Below is a small trained network, with its code and all its weights. Each question gives an input and a target symbol and asks what happens when units are switched off, that is, made to give their printed mean instead of their output.

import numpy as np


def w(rows, s, z=0):
    codes = np.array(rows[::2]) - 128.0
    scale = np.full(codes.shape[1], s)
    scale[-1] = z or s
    return codes * scale


def f(y):
    return np.maximum(y, 0)


def softmax(a):
    e = np.exp(a - a.max(-1, keepdims=True))
    return e / e.sum(-1, keepdims=True)


def log_softmax(a):
    a = a - a.max(-1, keepdims=True)
    return a - np.log(np.exp(a).sum(-1, keepdims=True))


def net(x, mask):
    ids = ['βγεζηθλξσφω'.index(c) for c in x.split()]
    T = len(ids)
    res = E[ids] + P[:T]
    u = 0
    for l in range(3):
        r = res
        for j in range(2):
            rows = slice(2 * j, 2 * j + 2)
            q, k, v = (r @ M[l][rows].T for M in (Q, K, V))
            z = softmax(np.where(np.tri(T) > 0, q @ k.T / 2**0.5, -1e9)) @ v
            o = O[l][rows]
            res = res + np.where(mask[u + j], z, o[:, -1]) @ o[:, :-1]
        u += 2
        y = f(res @ A[l][:, :-1].T + A[l][:, -1])
        res = res + np.where(mask[u : u + 4], y, B[l][:, -1]) @ B[l][:, :-1]
        u += 4
    return log_softmax(res[-1] @ U[:, :-1].T + U[:, -1])


Q, K, V, O, A, B = {}, {}, {}, {}, {}, {}
E = w([
[118,80,230],'β',
[173,134,79],'γ',
[82,82,177],'ε',
[198,122,185],'ζ',
[57,65,133],'η',
[117,254,242],'θ',
[102,76,92],'λ',
[57,35,199],'ξ',
[146,114,68],'σ',
[174,136,126],'φ',
[76,126,101],'ω',
],0.009)
P = w([
[253,135,164],'0',
[93,200,95],'1',
[95,205,96],'2',
[95,200,103],'3',
[93,202,95],'4',
[91,205,97],'5',
[84,209,91],'6',
],0.0038)
Q[0] = w([
[80,225,181],'0.h0',
[145,5,181],'0.h0',
[43,91,35],'0.h1',
[67,218,158],'0.h1',
],0.021)
K[0] = w([
[169,104,251],'0.h0',
[105,61,47],'0.h0',
[79,204,198],'0.h1',
[193,118,187],'0.h1',
],0.023)
V[0] = w([
[138,253,123],'0.h0',
[127,78,113],'0.h0',
[75,190,153],'0.h1',
[72,21,171],'0.h1',
],0.0062)
O[0] = w([
[56,72,157,253],'0.h0',
[150,146,101,27],'0.h0',
[127,213,104,244],'0.h1',
[3,148,63,255],'0.h1',
],0.0055,0.00048)
A[0] = w([
[166,241,43,245],'0.n0',
[115,214,179,221],'0.n1',
[169,2,85,254],'0.n2',
[161,141,63,18],'0.n3',
],0.0086,0.0019)
B[0] = w([
[215,186,2,241],'0.n0',
[52,227,215,251],'0.n1',
[29,188,55,212],'0.n2',
[161,66,97,137],'0.n3',
],0.0095,0.0027)
Q[1] = w([
[88,3,176],'1.h0',
[96,117,80],'1.h0',
[63,221,209],'1.h1',
[19,66,92],'1.h1',
],0.025)
K[1] = w([
[144,1,147],'1.h0',
[62,119,83],'1.h0',
[63,248,192],'1.h1',
[8,95,92],'1.h1',
],0.025)
V[1] = w([
[122,59,186],'1.h0',
[210,126,153],'1.h0',
[254,157,184],'1.h1',
[163,221,108],'1.h1',
],0.015)
O[1] = w([
[184,55,121,6],'1.h0',
[185,167,85,44],'1.h0',
[253,216,132,48],'1.h1',
[99,203,110,254],'1.h1',
],0.011,0.0078)
A[1] = w([
[187,144,106,66],'1.n0',
[147,65,210,116],'1.n1',
[145,114,3,3],'1.n2',
[120,120,37,170],'1.n3',
],0.015,0.0028)
B[1] = w([
[102,223,147,171],'1.n0',
[158,102,252,186],'1.n1',
[131,67,38,178],'1.n2',
[80,114,69,255],'1.n3',
],0.016,0.0073)
Q[2] = w([
[2,159,162],'2.h0',
[106,111,158],'2.h0',
[38,125,109],'2.h1',
[150,103,110],'2.h1',
],0.029)
K[2] = w([
[107,96,250],'2.h0',
[128,90,158],'2.h0',
[85,210,174],'2.h1',
[180,100,96],'2.h1',
],0.023)
V[2] = w([
[140,174,82],'2.h0',
[189,23,2],'2.h0',
[176,153,39],'2.h1',
[169,134,112],'2.h1',
],0.0039)
O[2] = w([
[170,126,45,69],'2.h0',
[3,202,99,10],'2.h0',
[81,156,50,102],'2.h1',
[96,98,119,99],'2.h1',
],0.003,0.014)
A[2] = w([
[158,157,229,123],'2.n0',
[138,29,40,110],'2.n1',
[137,2,125,18],'2.n2',
[208,33,43,3],'2.n3',
],0.01,0.0057)
B[2] = w([
[191,73,70,246],'2.n0',
[182,47,163,220],'2.n1',
[122,253,162,192],'2.n2',
[151,241,119,144],'2.n3',
],0.016,0.013)
U = w([
[212,60,116,101],'β',
[114,162,10,80],'γ',
[130,108,160,255],'ε',
[215,190,73,45],'ζ',
[66,193,190,125],'η',
[147,176,102,179],'θ',
[46,42,125,125],'λ',
[175,171,191,103],'ξ',
[161,78,17,129],'σ',
[105,253,104,122],'φ',
[64,173,84,153],'ω',
],0.0067,0.0084)

Each question gives the input, a string of symbols that net reads in full, and the target symbol t.
The units are the heads (2 rows each of Q, K, V and O) and the neurons (one row each of A and B). Each row of codes is followed by its name. A weight is (code - 128) times the scale printed after its matrix; where a second scale follows, it is the last column's (O, A, B and U).
mask holds one flag per unit, layer by layer, with each layer's heads first. A switched-off unit (its flag False) gives its mean, the last column of its rows in O or B, instead of its output. The means were averaged over made-up inputs and are rounded, as every weight is.
A unit's drop is (log p(t) with every unit on - log p(t) with that unit switched off) / (log p(t) with every unit on - log p(t) with every unit switched off).
The circuit of an input: a set's keep is (log p(t) with only the set's units on - log p(t) with every unit switched off) / (log p(t) with every unit on - log p(t) with every unit switched off). Starting from the 12 units with the biggest drops (on a tie, the unit counted first), units are removed one at a time, each time the one whose removal leaves the highest keep (on an exact tie, the one counted first), for as long as the keep stays at least 0.8.
units of the circuit, in order: the units of the circuit, biggest drop first
k most important neurons: the k neurons with the biggest drops, biggest first
k most important neurons of layer l: the k neurons of layer l with the biggest drops, biggest first
drop when u is switched off: that unit's drop, to one decimal
input θ σ η ε λ, target ζ: 2 most important neurons	[2.n3; 0.n1]
input β λ β θ, target φ: units of the circuit, in order	[1.h1; 2.n1]
input β σ σ θ λ λ, target φ: units of the circuit, in order	[0.h1; 2.n1; 1.h1]
input ξ β β, target β: 2 most important neurons	[0.n0; 2.n0]
input λ ε σ ζ λ λ γ, target γ: 2 most important neurons	[0.n0; 1.n2]
input ξ θ β, target λ: most important neuron	[2.n2]
input θ σ θ θ, target ζ: units of the circuit, in order	[1.h1; 0.h1]
input θ ζ β σ, target ζ: 3 most important neurons	[2.n3; 2.n1; 0.n1]
input γ ω β σ ε ζ, target ζ: 3 most important neurons	[1.n0; 2.n0; 1.n3]
input λ ξ λ γ σ σ, target σ: 2 most important neurons of layer 1	[1.n2; 1.n3]
input θ σ η ε λ ε ω, target ζ: 3 most important neurons of layer 1	[1.n3; 1.n0; 1.n2]
input ε η β ε η, target η: 2 most important neurons	[2.n2; 0.n0]
input σ ε ζ γ λ η, target η: 3 most important neurons	[0.n0; 2.n2; 1.n1]
input φ ε σ β λ, target λ: most important neuron of layer 0	[0.n1]
input β ξ λ β λ σ ζ, target ζ: 2 most important neurons	[2.n0; 1.n3]
input θ β λ λ λ λ, target ζ: 2 most important neurons	[2.n3; 2.n1]
input θ λ σ ε η, target ζ: 2 most important neurons of layer 0	[0.n1; 0.n2]
input ζ λ λ β ε φ, target φ: 2 most important neurons of layer 2	[2.n0; 2.n1]
input ε ε γ λ σ, target σ: 2 most important neurons	[1.n2; 2.n1]
input β λ σ ζ β, target β: most important neuron of layer 2	[2.n0]
input λ ω λ η ζ γ, target γ: 3 most important neurons of layer 1	[1.n2; 1.n0; 1.n3]
input β β φ λ ξ, target ξ: 2 most important neurons	[2.n2; 0.n0]
input β φ θ φ λ η, target φ: 2 most important neurons of layer 0	[0.n0; 0.n1]
input θ β λ ω, target ζ: 2 most important neurons of layer 0	[0.n2; 0.n1]
input θ β ζ ω λ γ ξ, target ζ: drop when 1.n0 is switched off	0.1
input θ ζ ε β, target ζ: drop when 2.n1 is switched off	0.1
input φ λ λ λ, target λ: drop when 1.h0 is switched off	0.2
input λ ω η ε φ φ, target φ: drop when 1.h1 is switched off	0.4
input θ λ λ ε, target ζ: most important neuron	[2.n0]
